Below is a small trained network, with its code and all its weights. Each question gives an input and a target symbol and asks what happens when units are switched off, that is, made to give their printed mean instead of their output.

import numpy as np


def w(rows, s, z=0):
    codes = np.array(rows[::2]) - 128.0
    scale = np.full(codes.shape[1], s)
    scale[-1] = z or s
    return codes * scale


def norm(h):
    return h / np.sqrt((h * h).mean(-1, keepdims=True) + 1e-5)


def f(y):
    return y / 2 * (1 + np.tanh(0.7978845608 * (y + 0.044715 * y**3)))


def softmax(a):
    e = np.exp(a - a.max(-1, keepdims=True))
    return e / e.sum(-1, keepdims=True)


def log_softmax(a):
    a = a - a.max(-1, keepdims=True)
    return a - np.log(np.exp(a).sum(-1, keepdims=True))


def net(x, mask):
    ids = ['Ψαβγεζηθμξστφω'.index(c) for c in x.split()]
    T = len(ids)
    res = E[ids] + P[:T]
    u = 0
    for l in range(2):
        r = norm(res)
        for j in range(3):
            rows = slice(2 * j, 2 * j + 2)
            q, k, v = (r @ M[l][rows].T for M in (Q, K, V))
            z = softmax(np.where(np.tri(T) > 0, q @ k.T / 2**0.5, -1e9)) @ v
            o = O[l][rows]
            res = res + np.where(mask[u + j], z, o[:, -1]) @ o[:, :-1]
        u += 3
        y = f(norm(res) @ A[l][:, :-1].T + A[l][:, -1])
        res = res + np.where(mask[u : u + 4], y, B[l][:, -1]) @ B[l][:, :-1]
        u += 4
    return log_softmax(norm(res)[-1] @ U[:, :-1].T + U[:, -1])


Q, K, V, O, A, B = {}, {}, {}, {}, {}, {}
E = w([
[149,106,139,53,86,119,110],'Ψ',
[175,114,95,6,92,74,174],'α',
[78,107,161,153,21,72,140],'β',
[147,169,188,53,153,169,74],'γ',
[109,106,134,50,88,127,179],'ε',
[152,147,126,166,200,41,93],'ζ',
[173,167,72,62,179,99,140],'η',
[120,133,151,66,112,157,107],'θ',
[170,139,203,74,101,146,162],'μ',
[98,140,221,15,62,164,145],'ξ',
[48,217,110,104,95,70,126],'σ',
[168,200,118,140,56,176,130],'τ',
[72,121,163,36,74,209,82],'φ',
[77,125,154,127,186,128,166],'ω',
],0.016)
P = w([
[181,101,168,1,163,90,56],'0',
[164,108,221,24,136,101,78],'1',
[153,115,236,49,132,105,95],'2',
[141,118,209,38,134,115,110],'3',
[140,120,201,43,143,120,122],'4',
[128,131,189,59,145,127,127],'5',
[126,128,154,40,167,126,129],'6',
[128,140,146,54,165,141,135],'7',
[131,146,117,50,184,155,129],'8',
[119,158,101,53,198,165,131],'9',
[125,168,96,46,199,175,124],'10',
[140,176,98,33,209,173,105],'11',
],0.0056)
Q[0] = w([
[122,243,176,64,135,70,174],'L0H0',
[184,12,104,204,141,146,154],'L0H0',
[152,145,101,188,93,159,98],'L0H1',
[103,247,132,41,146,118,139],'L0H1',
[196,34,133,136,108,118,222],'L0H2',
[126,146,94,171,49,98,87],'L0H2',
],0.012)
K[0] = w([
[88,255,86,134,29,67,147],'L0H0',
[238,1,156,150,200,165,144],'L0H0',
[201,79,140,118,115,84,68],'L0H1',
[87,227,96,157,178,241,186],'L0H1',
[216,174,113,133,54,93,149],'L0H2',
[186,116,92,152,45,126,78],'L0H2',
],0.01)
V[0] = w([
[29,234,151,84,144,1,57],'L0H0',
[209,113,138,217,65,145,98],'L0H0',
[192,19,144,127,175,179,177],'L0H1',
[245,181,97,147,18,161,110],'L0H1',
[162,197,140,123,49,54,59],'L0H2',
[172,64,79,207,81,225,97],'L0H2',
],0.0081)
O[0] = w([
[92,121,106,139,169,126,240,239],'L0H0',
[135,134,19,71,141,132,61,69],'L0H0',
[87,1,93,143,109,126,181,103],'L0H1',
[161,222,70,142,70,210,185,100],'L0H1',
[76,200,95,125,168,162,101,138],'L0H2',
[54,80,149,143,143,153,185,1],'L0H2',
],0.0093,0.012)
A[0] = w([
[179,151,142,65,131,110,142,180],'L0N0',
[169,103,170,184,197,91,21,8],'L0N1',
[108,101,132,79,132,96,98,65],'L0N2',
[92,146,83,247,222,108,58,47],'L0N3',
],0.011,0.0011)
B[0] = w([
[103,196,254,149,92,91,87,245],'L0N0',
[137,88,214,49,109,161,98,150],'L0N1',
[204,139,152,202,119,132,134,153],'L0N2',
[175,187,85,82,134,175,194,127],'L0N3',
],0.0085,0.011)
Q[1] = w([
[142,62,139,155,165,162,148],'L1H0',
[168,181,191,79,140,139,105],'L1H0',
[113,179,130,3,135,134,213],'L1H1',
[137,64,138,120,147,105,6],'L1H1',
[97,32,73,184,179,137,105],'L1H2',
[92,154,184,98,133,83,180],'L1H2',
],0.012)
K[1] = w([
[178,156,158,56,147,148,111],'L1H0',
[88,75,147,150,147,175,144],'L1H0',
[61,238,113,95,53,208,192],'L1H1',
[183,14,181,86,197,147,38],'L1H1',
[200,75,217,60,167,70,97],'L1H2',
[52,135,87,180,148,114,255],'L1H2',
],0.0098)
V[1] = w([
[55,135,138,105,200,143,223],'L1H0',
[184,115,123,146,188,167,192],'L1H0',
[61,53,34,91,161,79,107],'L1H1',
[118,125,127,146,65,192,184],'L1H1',
[255,149,126,89,150,228,108],'L1H2',
[116,128,101,191,105,103,134],'L1H2',
],0.0081)
O[1] = w([
[160,47,37,35,98,150,23,130],'L1H0',
[185,165,149,142,81,209,245,87],'L1H0',
[176,164,209,107,145,34,42,11],'L1H1',
[205,187,118,149,90,122,172,111],'L1H1',
[230,66,253,247,43,142,145,119],'L1H2',
[172,105,85,162,164,90,23,102],'L1H2',
],0.0065,0.012)
A[1] = w([
[166,71,61,88,254,228,149,225],'L1N0',
[159,117,193,96,106,196,129,252],'L1N1',
[131,190,139,55,103,96,83,106],'L1N2',
[73,63,161,228,76,114,196,125],'L1N3',
],0.008,0.0031)
B[1] = w([
[34,131,87,53,10,120,179,142],'L1N0',
[189,68,21,142,157,120,104,253],'L1N1',
[46,78,1,178,151,137,85,208],'L1N2',
[96,98,25,196,178,86,94,142],'L1N3',
],0.0095,0.0071)
U = w([
[135,130,118,127,119,114,117,65],'Ψ',
[117,37,75,187,121,59,182,128],'α',
[78,100,122,222,171,176,97,102],'β',
[121,231,192,142,202,85,137,60],'γ',
[195,95,92,26,143,141,182,53],'ε',
[244,163,78,121,71,140,74,254],'ζ',
[197,57,173,98,129,50,85,254],'η',
[158,133,180,117,215,224,60,59],'θ',
[99,120,125,217,68,78,70,146],'μ',
[163,157,117,88,3,2,134,48],'ξ',
[194,111,122,222,120,136,192,162],'σ',
[93,126,29,46,123,93,10,117],'τ',
[64,114,179,75,31,170,145,74],'φ',
[136,29,55,142,137,197,98,134],'ω',
],0.0078,0.0042)

Each question gives the input, a string of symbols that net reads in full, and the target symbol t.
The units are the heads (2 rows each of Q, K, V and O) and the neurons (one row each of A and B). Each row of codes is followed by its name. A weight is (code - 128) times the scale printed after its matrix; where a second scale follows, it is the last column's (O, A, B and U).
mask holds one flag per unit, layer by layer, with each layer's heads first. A switched-off unit (its flag False) gives its mean, the last column of its rows in O or B, instead of its output. The means were averaged over made-up inputs and are rounded, as every weight is.
A unit's drop is (log p(t) with every unit on - log p(t) with that unit switched off) / (log p(t) with every unit on - log p(t) with every unit switched off).
The circuit of an input: a set's keep is (log p(t) with only the set's units on - log p(t) with every unit switched off) / (log p(t) with every unit on - log p(t) with every unit switched off). Starting from the 12 units with the biggest drops (on a tie, the unit counted first), units are removed one at a time, each time the one whose removal leaves the highest keep (on an exact tie, the one counted first), for as long as the keep stays at least 0.8.
units of the circuit, in order: the units of the circuit, biggest drop first
most important unit: the unit with the biggest drop
k most important neurons: the k neurons with the biggest drops, biggest first
heads that matter: for each layer, one digit per head in row order, 1 if its drop is at least 0.15 and else 0, layers parted by /
input τ ζ ξ η γ ξ τ φ, target ζ: units of the circuit, in order	(L0H1 L0H0)
input ε η τ ξ, target ζ: units of the circuit, in order	(L0H1 L0H0)
input γ θ η η, target γ: units of the circuit, in order	(L0N0 L0H0)
input ε η η σ ω θ, target α: heads that matter	110 / 000
input τ μ τ Ψ ξ β α θ ξ ε, target τ: units of the circuit, in order	(L0H0)
input ξ ξ ξ μ τ θ ξ Ψ ω σ, target α: 2 most important neurons	(L0N0 L1N3)
input ξ β θ, target τ: heads that matter	001 / 000
input η ζ θ α φ ξ α γ γ ω, target η: units of the circuit, in order	(L0H1 L0H2)
input τ γ η φ γ θ μ η θ ε ζ, target ζ: 2 most important neurons	(L0N3 L0N1)
input β Ψ ω α ξ η φ ξ ω ζ ζ, target η: units of the circuit, in order	(L0H2 L0N1)
input φ Ψ η β, target τ: units of the circuit, in order	(L1H2 L0H0)
input σ β γ ξ α ζ γ σ ω η σ, target α: units of the circuit, in order	(L0H0 L0H2)
input ξ γ γ η ξ Ψ θ γ ω γ ε φ, target η: heads that matter	010 / 000
input μ φ θ ε θ σ ξ ξ, target γ: units of the circuit, in order	(L0H1)
input ξ ω α ε φ ξ σ η ξ, target γ: units of the circuit, in order	(L0H1 L0H0)
input η φ ζ ξ φ ξ τ ξ μ α ε α, target ζ: units of the circuit, in order	(L0H1 L0H0)
input η φ η ξ θ γ ω ξ ξ ξ ε, target η: heads that matter	010 / 000
input η μ ε Ψ ξ μ φ ξ ξ γ θ η, target γ: 2 most important neurons	(L0N0 L1N1)
input ξ β ζ φ α γ ε α, target τ: 2 most important neurons	(L1N2 L0N0)
input γ α ξ φ η Ψ ε ξ ε α φ, target ω: heads that matter	100 / 000
input α η φ, target ω: most important unit	L1N1
